Here are made-up things, facts about them, and rows of numbers that follow some of those facts. Name the thing behind each unnamed row.

Facts:
regik: refers to; dele: belongs to class
rifubran	regik	reska; rifubran	regik	ludru; stetu	regik	gita; stetu	regik	skesu; stetu	regik	grirul
tofi	regik	plustul; mustol	regik	skifodos; mustol	regik	skipluk; muzu	regik	reska; muzu	regik	kubrun
flefle	regik	gosuk; skesu	regik	zafem; brotrus	regik	stodrul; stazor	regik	reska; dukla	regik	pliflok
dukla	regik	ludru; fegen	regik	pledrin; gruflazek	regik	drozus; gruflazek	regik	grepo; kizi	regik	tifos
stemon	regik	nugim; segrak	regik	reska; segrak	regik	vakluflan; rutel	regik	rapler; dupesak	regik	brotrus
dupesak	regik	pogres; dupesak	regik	kubrun; lokestem	regik	pogres; lokestem	regik	zoskagro; nagre	regik	reska
nagre	regik	fligrugun; nubral	regik	reska; nubral	regik	grepo; refa	regik	trine; refa	regik	klarok
pledrin	regik	reska; plistolik	regik	zaskel; plistolik	regik	sagrur; plistolik	regik	fligrugun; broskan	regik	stapanin
zudu	regik	bukli; retrevar	regik	klarok; retrevar	regik	grepo; vatrukas	regik	skifodos; basko	regik	rifubran
basko	regik	reska; basko	regik	grepo; trine	regik	reska; lofik	regik	duvol; skila	regik	stazor
pogres	regik	fligrugun; pogres	regik	grepo; sagrur	regik	pogres; mobril	regik	vatu; kubus	regik	reskar
gubram	regik	nopa; trugribru	regik	larivi; trugribru	regik	pledrin; trugribru	regik	klarok; fotol	regik	brotrus
fotol	regik	mustol; kesovo	regik	bebru; kesovo	regik	trugribru; kesovo	regik	skesu; stiskos	regik	reska
stiskos	regik	vakluflan; stiskos	regik	vatrukas; plodum	regik	brostum; klodil	regik	vatu; klarok	regik	skila
klarok	regik	dapipa; lubrek	regik	nopa; lubrek	regik	reska; lubrek	regik	reskar; lubrek	regik	stazor
kliskobri	regik	pliflok; kliskobri	regik	klarok; pebunir	regik	nugim; pebunir	regik	reska; tegrak	regik	vatu
skebril	regik	reska; rapler	regik	stazor; ludru	regik	nubral; ludru	regik	skipluk; bukli	regik	nugim
bukli	regik	reska; bruflas	regik	lunaskol; venugrin	regik	dapipa; venugrin	regik	reska; lekas	regik	reska
lekas	regik	kubus; lekas	regik	skebril; breren	regik	geklir; nosis	regik	reska; nosis	regik	stazor
ritruti	regik	nopa; ritruti	regik	dupesak; ritruti	regik	rapler; breba	regik	musem; breba	regik	skebril
nopa	regik	reska; nopa	regik	stazor; vatu	regik	reska; vatu	regik	stazor; trogra	regik	mobril
trogra	regik	grepo; pege	regik	soskifli; tifos	regik	skila; tifos	regik	reska; sabrun	regik	brukla
dadroplun	regik	stemor; vitoska	regik	segrak; vitoska	regik	reska; tanas	regik	kubus; tanas	regik	kubrun
grepo	regik	stazor; kubrun	regik	grepo; vepos	regik	gofan; brabres	regik	skila; brabres	regik	zaskel
lunaskol	regik	reska; lunaskol	regik	mustol; lunaskol	regik	reskar; baskik	regik	retrevar; baskik	regik	pogres
raklen	regik	fligrugun; raklen	regik	nubral; grirul	regik	reska; grirul	regik	vakluflan; grirul	regik	lekas
grirul	regik	nagre; drupul	regik	brotrus; drupul	regik	zaskel; drupul	regik	dapipa; drupul	regik	reska
fligrugun	regik	nugim; fligrugun	regik	pledrin; bebru	regik	larivi; bebru	regik	vatu; bebru	regik	stazor
brukla	regik	reska; brukla	regik	bukli; musem	regik	reska; musem	regik	stazor; kigro	regik	lunaskol
drozus	regik	reskar; festuki	regik	lokestem; sagos	regik	bebru; trogrum	regik	sabrun; stodrul	regik	brukla
stodrul	regik	kubus; gasa	regik	kizi; gasa	regik	vatrukas; bresu	regik	baskik; bresu	regik	reska
viboflu	regik	drozus; viboflu	regik	baskik; skifodos	regik	pledrin; lagir	regik	skila; rifubran	dele	907
stetu	dele	936; tofi	dele	907; mustol	dele	936; muzu	dele	936; flefle	dele	936
skesu	dele	910; brotrus	dele	910; stazor	dele	936; dukla	dele	910; lugrutre	dele	936
fegen	dele	233; gruflazek	dele	233; kizi	dele	907; stemon	dele	233; segrak	dele	233
rutel	dele	106; dupesak	dele	907; lokestem	dele	907; pemum	dele	907; gofan	dele	907
nagre	dele	936; nubral	dele	936; refa	dele	910; brostum	dele	907; pledrin	dele	626
plistolik	dele	907; floklatro	dele	626; skipluk	dele	936; broskan	dele	936; zudu	dele	907
retrevar	dele	936; vatrukas	dele	907; plustul	dele	907; basko	dele	907; trine	dele	626
lofik	dele	910; skila	dele	936; pliflok	dele	910; pogres	dele	936; sagrur	dele	936
zoskagro	dele	936; mobril	dele	936; kubus	dele	936; gubram	dele	936; trugribru	dele	936
geklir	dele	936; fotol	dele	936; kesovo	dele	936; stiskos	dele	910; dapipa	dele	907
vakluflan	dele	626; plodum	dele	936; klodil	dele	936; klarok	dele	936; lubrek	dele	907
kliskobri	dele	936; duvol	dele	233; pebunir	dele	907; tegrak	dele	233; kleredar	dele	106
skebril	dele	106; rapler	dele	106; ludru	dele	907; bukli	dele	936; bruflas	dele	907
venugrin	dele	626; lekas	dele	936; breren	dele	936; nosis	dele	936; reska	dele	907
ritruti	dele	936; breba	dele	106; drabral	dele	910; stapanin	dele	106; nopa	dele	907
vatu	dele	936; trogra	dele	936; pege	dele	626; grulik	dele	233; tifos	dele	936
sabrun	dele	936; dadroplun	dele	233; stemor	dele	907; vitoska	dele	907; tanas	dele	936
grepo	dele	910; kubrun	dele	907; vepos	dele	936; zafem	dele	936; brabres	dele	936
lunaskol	dele	233; baskik	dele	626; raklen	dele	936; grirul	dele	106; drupul	dele	936
soskifli	dele	936; fligrugun	dele	936; bebru	dele	936; gita	dele	936; brukla	dele	936
musem	dele	936; zaskel	dele	936; kigro	dele	907; drozus	dele	910; nugim	dele	936
festuki	dele	936; reskar	dele	936; gosuk	dele	910; sagos	dele	936; larivi	dele	936
trogrum	dele	910; stodrul	dele	626; gasa	dele	936; bresu	dele	936; viboflu	dele	907
skifodos	dele	936; lagir	dele	936

Known rows:
vepos: [ -5 -32  -8  21  -5   1   1   1  -1  10   3  -8  -2  -7 -17   8   6  13
   8   8   1  -5   4  13  10  -7]
bebru: [ -4 -27  -5  15  14   3   4  -1  -2   8   0   0  -8 -10 -16   6  -5  17
   8  23   9 -10  11   9  15 -15]
breba: [ -6 -29 -21   6   2  -4  -7  10  -5  -1   1  -9   7   0 -26   5  -2  23
  16  25  23  -7   8   7  18  -7]
ritruti: [ -8 -23 -16  14  -2   1   5   4  -2  15   0  -2  -2  -7 -25   4   4  12
   7  24  -7  -8   8  12  13  -3]
fegen: [-10 -24   1  20  14   0  -1   7 -25  -2  -4 -11  -1  -6  -8   6   0   6
  16  24  25  -5  16   4  20  24]
pledrin: [  1 -27  -9  14  19   3  -1   5  11   9  -4  -3  -3  -1   5   3  -9  15
  19   6  23  -7  10  20  24  28]
nopa: [-15 -15  -9   7  -3  10  -7   6   3  13   3   3  -1  -1 -13   8  -2  -2
  18  19  20 -13  11   8  22  -2]
nubral: [ -7 -19  -9  11   9  -1   8   1  -1  16  -3  -9  -6  -6 -14   4  -3  11
   8  17  13  -8   9  18  16   3]
brukla: [-10 -19 -10  16  13   4   7   3  10  12  -2 -12 -10   0 -23   4   4  14
   9   8  11  -8   7  14  12  -4]
baskik: [  0 -28 -15  10  -2   1   2   8   4  13  -5   0   1  -4   3   5  -5  10
  19  14  12  -8   8  20  22  32]
skila: [ -4 -18   1  17   9   9   7  -1   6  18  -2  -3   1  -7 -20   7   0  20
   7  10  29 -10   9  19  18  -2]
reskar: [-12 -13 -12  12   4   8   9  -3  18  20  -2  -9 -14  -7 -12   6  -3   9
  13  21  24  -6   3  26  11 -10]
skipluk: [ -5 -18  -7  18   7   3   4  -1   7  23  -1 -13 -10  -5 -12   5  -8   6
   8  13  27  -3   6  26  15  -2]
drabral: [-16 -28  -7  26 -23  -3  -8   3  -7   2   0  -4  10  -5  -1   7  -6  17
  16   8  16  -8   0  20  19  -7]
gita: [ -4 -29  -3  16  23   2   2  -3   5   4  -1 -11 -21  -5  -7   6  -4  13
  11  14  15  -8   4  10  15 -13]
zaskel: [ -7 -21   0  14   2   6   8   0   7  16  -4  -9  -6  -7 -12   7   6  17
   7   1  30 -11   6  23  16   4]
reska: [-16  -5  -2   3  13  16  -4   2  27  16  -2  -5 -10   1  -2   8  -7  -1
  20   8  53 -13   8  17  23  -4]

Which thing is each row?
No name comes twice in this set of rows, the named rows included.
[ -3 -26  -4  21  11   0   1   2  -8  14   3 -12  -4  -2 -24   5   0  10
   4  10   5  -5  11   9  18  -3] : gasa
[-12 -24  -6   2 -22  -1  -7  10 -14  11  -3  -2  -4  -8   3   8   3 -11
  14   8  12 -13   4  10  20   9] : lokestem
[ -5 -36  -8  16  22  -6  -1   1 -10   2   0 -11 -13  -4 -13   3  -1  12
   9  19  -2  -7  10   2  15 -15] : stetu
[-14 -30  -2  23   4  -4  -9   1  -8  -7  -2  -3   1  -5   5   4 -15  19
  18  15  19 -10   2  13  23 -19] : skesu
[-13 -15 -13   8  -7   3 -10   8  -8  11   5   1   2  -1 -19   5  -6  -6
  15  27   2 -11  15   2  23   0] : lubrek
[ -2 -27   1  11  18   5   4  -3   7  10  -2  -4 -10  -9  -9   7  -7  18
  10  15  23  -9   8  15  18 -13] : larivi
[-12 -20 -12  17  -2  -1   2   9 -23   4  -4  -6   2 -10 -11   6   1   3
  19  35  16  -4  13   7  16  27] : gruflazek
[ -4 -24 -12  15  23   8  -4   4  22   4  -2  -5  -7   4   1   5  -8  18
  23   7  24  -7   8  21  23  18] : vakluflan
[ -5 -25 -14  13   2  -1   6   3 -11  16  -1  -3  -6 -10 -17   5   0  11
   8  25  -1  -8   8  11  14   0] : trogra
[-15 -13 -11   3  -9   4  -4   7   0  17   1  -2  -5  -3  -4   8  -2 -10
  17  17  21 -12   8  14  19   3] : kubrun
[-11 -22 -12   5 -20  -1  -8   9 -18  15   1  -2  -1  -5  -9   6  -4 -14
  15  18   5 -11  10   6  21   4] : viboflu
[-11 -16   3   7  -3  11  -8   4   4  17   0  -2   1  -3  -5   9  -3   0
  15   2  40 -13  11  16  26   3] : dapipa
[-11 -26  -3   6  -7  -2  -8  12 -19  11   0  -5   0  -2  -8   5   3  -5
  11   6   8 -14  12   3  23  14] : plistolik
[  0 -35  -3  16  20  -2  -1  -1 -12   4   1  -4  -8  -9 -14   4  -6  14
   6  22  -3  -8  11   3  18 -12] : kesovo
[ -7 -30  -9  13  -5  -3   6   4  -9  12  -6  -9  -9 -11  -9   6   7   9
   7  10   2  -8   2  15  12   3] : festuki

The same things again, as new rows of numbers:
Known rows:
vatrukas: [  0   3   2  13  -8  12   9 -26  13  -7  21 -13 -11  11  -4  27 -12 -24
  -5  21   5 -15  13   5   9  -4 -15]
gasa: [ -3   2   3   5  -8  14   3 -21  -5   2  -8 -11 -12  12  11  -1  10 -23
  -4   7  11 -14   5  -8  13  -9 -10]
gubram: [ -1   3   5   5  -7  14   3 -23  -5   2  -8 -10 -12  12   8  -1   8 -23
  -4   7  12 -13   5  -8  13  -9 -12]
nopa: [  3  19   6   7  -3  13   3 -27  17  -7  23 -14  -8  11  -5  11 -13 -25
  -5  19   6  -9  10   3   5  -9 -17]
ritruti: [  0   3   6   5  -7  14   3 -23  -5   1  -8 -10 -12  11   8  -1   8 -22
  -3   8  12 -14   5  -7  13 -10 -11]
viboflu: [ -3   6  -1  13  -7  11   7 -28  16  -6  22 -13  -5  11  -5  20 -13 -23
  -6  19   6 -15  12   3  11  -7 -15]
musem: [  1   6   7   5   0  15   3 -25  -4  -5  -8 -13 -12  12  -1  -1   9 -24
   3   7  11  -5   5  -7   8 -10 -15]
venugrin: [ -6   3   1  15  -6  19   3 -19  -6  -7  20 -13  -6  18  -4   9 -13 -23
  -5   5   6   3   4   3   7  -8 -16]
tifos: [ -3   2   3   4  -4  18   3 -24  -5  -2  -9 -13 -13  14   0  -1  17 -24
   0   1  11  -7   4  -8   7  -9 -15]
zudu: [ -4   5  -4  13  -7  11   7 -27  16  -7  21 -13  -5  10  -5  22 -13 -24
  -4  19   5 -15  11   2  10  -7 -15]
skipluk: [ -5   2   0   6  -7  13   3 -22  -5   5  -9 -13 -11  14  12  -1   8 -21
  -4   6  10 -13   4  -8  14  -9  -7]
duvol: [ -2   5   0   7  -7  10   6 -16  14  -3  13 -13   1  12  -4  13 -12 -24
  -5   4   5  -9  16   3  14  -3 -14]
skesu: [ -4   2  -2   8  -7  15   3 -25   6  -6   4 -13 -10  11  -2   2  -9 -21
  -4  15   6 -15   5  -2  12  -9 -15]
sagos: [ -2   3   3   6  -8  12   3 -20  -6   1  -8 -10 -12  12  12  -1   7 -22
  -1  12  10 -13   5  -7  14  -9  -9]
bresu: [ -6   2  -2   5  -2  13   3 -25  -5   3  -8 -13 -12  12   2  -1  12 -23
   1   2  12  -7   4  -8   9 -10 -15]
gruflazek: [  0   3   3  10  -5  10   8 -21  14  -5  18 -13  -4  10  -5   4  -9 -25
  -5   5   9 -12  18  -2  15  -7 -16]
dadroplun: [ -1   4   2   8  -6  11   6 -17  13  -4  15 -13  -3  11  -3  12 -10 -24
  -5   5   6  -9  16   1  13  -2 -14]

Which thing is each row?
No name comes twice in this set of rows, the named rows included.
[  2  10   8   4   3  16   2 -25  -6  -5  -8 -13 -13  12  -1  -2   9 -25
   6   6  11  -2   5  -8   6  -9 -16] : stazor
[ -6   3  -1  12  -3  19   4 -20  -6  -7  22 -14  -7  16  -4   9 -12 -24
  -4   5   6   7   4   1   5  -8 -16] : trine
[ -6   1  -5   7  -4  11   7 -24  -5  -3  -8 -11 -12  11  -1  -2  14 -21
  -4  14  19 -15   9  -8  17 -11 -14] : pogres
[ -5   1  -3   6  -6  11   4 -23  -5   1  -8 -11 -12  12   4  -2  11 -20
  -4  11  15 -15   6  -8  16 -10 -11] : sagrur
[ -6   2  -5   5   0  12   3 -27  -6  -1  -8 -13 -12  12  -2  -2  14 -23
  -2   3  17  -8   5  -9  10 -10 -15] : nubral
[ -2   2   0   6  -7  14   4 -24  -2  -5  -8 -11 -12  11  -1  -2  15 -23
  -3   5  17 -15  12  -8  15 -10 -14] : retrevar
[  9   3  17   6  -7  19   2 -21   4  -6  -9  -9 -12  15   0  -2  10 -25
  -2   7  10 -12  15  -3  11 -10 -14] : skila
[ -5   2   0   5  -5  15   3 -24  -5   2  -9 -13 -12  12   4  -1  12 -24
  -2   2  11  -9   5  -8  10  -9 -14] : drupul
[  0   3  13   4  -8  14   3 -28  -6  14  -8  -5 -11  11   8   1   5 -17
  -4   1  17 -15   4  -7  13  -8 -13] : kubus
[ -3   5   2   6  -2  11   3 -17  -5   1  -7  -9 -13  11  19  -1  -2 -20
   4  31   9 -11   5  -8  16 -10  -6] : mobril

The same things again, as new rows of numbers:
Named rows:
gruflazek: [ -4  -7  18 -27  27  -5   0 -40  -1   5  -5  -4  -2   5   7  16 -16   3
 -18 -11   4   6  13  -1  -3  14 -14  -2  23  14  12]
trine: [ 16 -26  -3   9  21  -9  20   3 -13   0  -5 -15  -5 -15  -4   2   5 -31
 -11   9   2   5 -12   5  -2   6   0   7   9   3   2]
basko: [  3 -11  10   1   0  10   1 -23  22  21  -2 -34  -3   9  -8   3 -15  19
  -8  -5   1  -8  -4  19   9  -1  21   0  -2 -15  12]
reska: [ 11  13  18   5 -15  -9 -10 -12   8 -11 -14  -2  -7   2 -13   2  14   8
  -9   4   1  16  16  33  21  -7  24  11 -10 -28  15]
stapanin: [ 20 -16  13 -23 -19 -11  -2 -19 -15 -19   4   8 -16   9  17  25  13  -8
  -6   2   3  -8   0   2  -9 -17  17  -1  -6  23  -7]
brotrus: [  8 -33  13 -31   2  -1  30  -2  -5 -12   0  24   3   8 -18   3  10   6
   1  -9  -5   1  12   6   2 -11  -5   2  13 -13  28]
duvol: [ -6  -7  13 -19  17 -22  -8 -36 -13 -25 -10  11  -8  -2   4  15  -7  -3
 -14 -10  15   2  24  -5   3   5 -10   1  14  18   1]
raklen: [ 11  -4   6 -10   3   5 -13  -3  -7  18  -1 -10  22  -4   1 -13   3  19
   0  -8  -8  -7   7 -22 -18   1  -9  -4  -5   8  -8]
mobril: [ 22   8   5  -8  -5   9   0  -1  -9  -3  -9 -12  18   0  -3 -10   3  22
   1  -7  -3   0   8 -25 -16   6 -10   4   2  10  -5]
stetu: [ 13 -12  11 -14  -2   8  -7 -11  -7   4  -3 -21  31 -13   1 -13   3  20
  10  -4  -1  -7   3 -37  -9   0   4   3  -4  11 -18]
tegrak: [  2 -12  19 -19  16  -8   9 -40  -9 -13 -11 -10   5  -2  13   9 -14   7
 -10 -10  10   9  13   2   0  21  -6   6  20  12   7]
retrevar: [ 19  11   3  -8   0   7  -3  -1  -7   9  -5  -7  15  -5   1 -16   0  16
   2 -12  -8  -6   9 -18 -18   5 -12  -6   3   9  -7]
refa: [  5 -42   9 -29   5   6  50  -5  -6  -8   0   9   9  -5  -6  -5  -1   7
  10 -15  -2 -10   5   7   2  -6   0  -8  23 -11  18]
grulik: [ -6  -9  12 -20  20 -20  -5 -38  -9 -19  -9   7  -5  -5  10  16 -11   0
 -16 -12  12   0  19  -5   4   8  -6  -1  14  18   3]
lugrutre: [ 11   4  -1  -7  -6  -5 -12   0 -10  -9  -7  -6  13  -2  -9  -5   7  21
   2  -7   3 -10  15 -32 -15  -7  -7  -1  -5  14 -11]
bruflas: [  2  -8   3  -3  -3   2  -7 -19  22  13  -3 -31 -10   8 -16  10 -10  18
  -8   0   5  -6  -2  11  12 -10  26   2   1 -18   9]
reskar: [ 20  19   1 -16  -3   0 -21   4 -13  -4  -9  -4  11   3 -11  -7  18  17
  -1  -1  -5  10  13 -24 -14  -4  -9   5   7  -2   0]

Rows to name:
No name comes twice in this set of rows, the named rows included.
[  1 -35  10 -36   8   7  40  -1   0  -6   3   9   1  -4 -11  -1  -3   3
  11 -15  -2 -10   6   0   3 -16  -2 -10  26 -11  20] : dukla
[ 11  18  -4 -19   0  -7 -18   6 -11   2  -4  -4   7  -5 -10  -8  15  12
   3  -3  -5   4  12 -23 -11 -10  -8  -8   9  -1  -7] : skipluk
[ 15 -17  23 -28   5  12  37   0  -2 -18  -1  31   3   6 -13   2   7   1
  -1  -9 -10   7  10   9   4 -12  -7   1  17 -15  30] : grepo
[ 15  -6   3 -15  -3  -5 -11  -4 -12   9  -5 -21  26  -1  -4 -11   8  27
   3  -1  -5  -1   9 -27 -16   4  -3   5   0   4  -9] : lekas
[ 31 -13  14 -23 -20  -3  14 -22 -21  -8   2  -3 -11  18  24  20  12  -1
  -7   0  -2   1  -5  13 -15  -1  17   4   4  19   1] : rapler
[ 13   3  10  -4  -2  -1 -18   0 -13   7  -3   5  24  -8   1 -14  10  10
  -2  -5 -12   0  15 -16 -13   0 -12  -3 -15   6  -8] : fligrugun
[ 17  13   0  -4  -5   2  -1   4 -16   0  -9  -6  14 -10   2 -20   4  12
   7 -11  -5  -6  13 -13 -14   6 -10 -10   4   5 -11] : klarok
[ 16 -33  -4   2  24 -13  12   1  -9   4  -2 -16  -1  -3 -10  11   4 -24
 -21  13   1   5  -9   3  -6   3  -2  13   3   3   5] : stodrul
[ 14   2   6  -8  -3  11   0  -5 -10   3  -5 -15  20 -13   6 -20   2  17
  12  -9  -3  -5   7 -24 -12   7  -4  -7   1   8 -16] : trugribru
[ -8 -26  17 -16  22 -20 -11 -38 -11  -1  -5   4   8  -4   9   8  -7   5
 -18 -12   6   4  21   5   2  14 -11  -1   8  15   6] : stemon
[ 10   3  -4 -10  -2   6  -1   2 -14   9  -5 -18  12 -11   0 -17  -3  16
   9 -13  -1 -13   8 -17 -17   4  -8 -15   9   9 -12] : kliskobri
[ -1  -4   7   3  -8  -7  -6 -16  18   5  -8 -25 -10   0 -12   0  -1  12
  -4   0   5  -4   5  16  19 -10  26  -2  -8 -17   6] : vatrukas
[ 14   5   7   0  -7  -7 -18   4 -18  -4  -6  10  21  -5  -5 -16  18  17
  -4  -1  -8   4  20 -14 -11   0 -10   4 -14   1  -7] : nugim

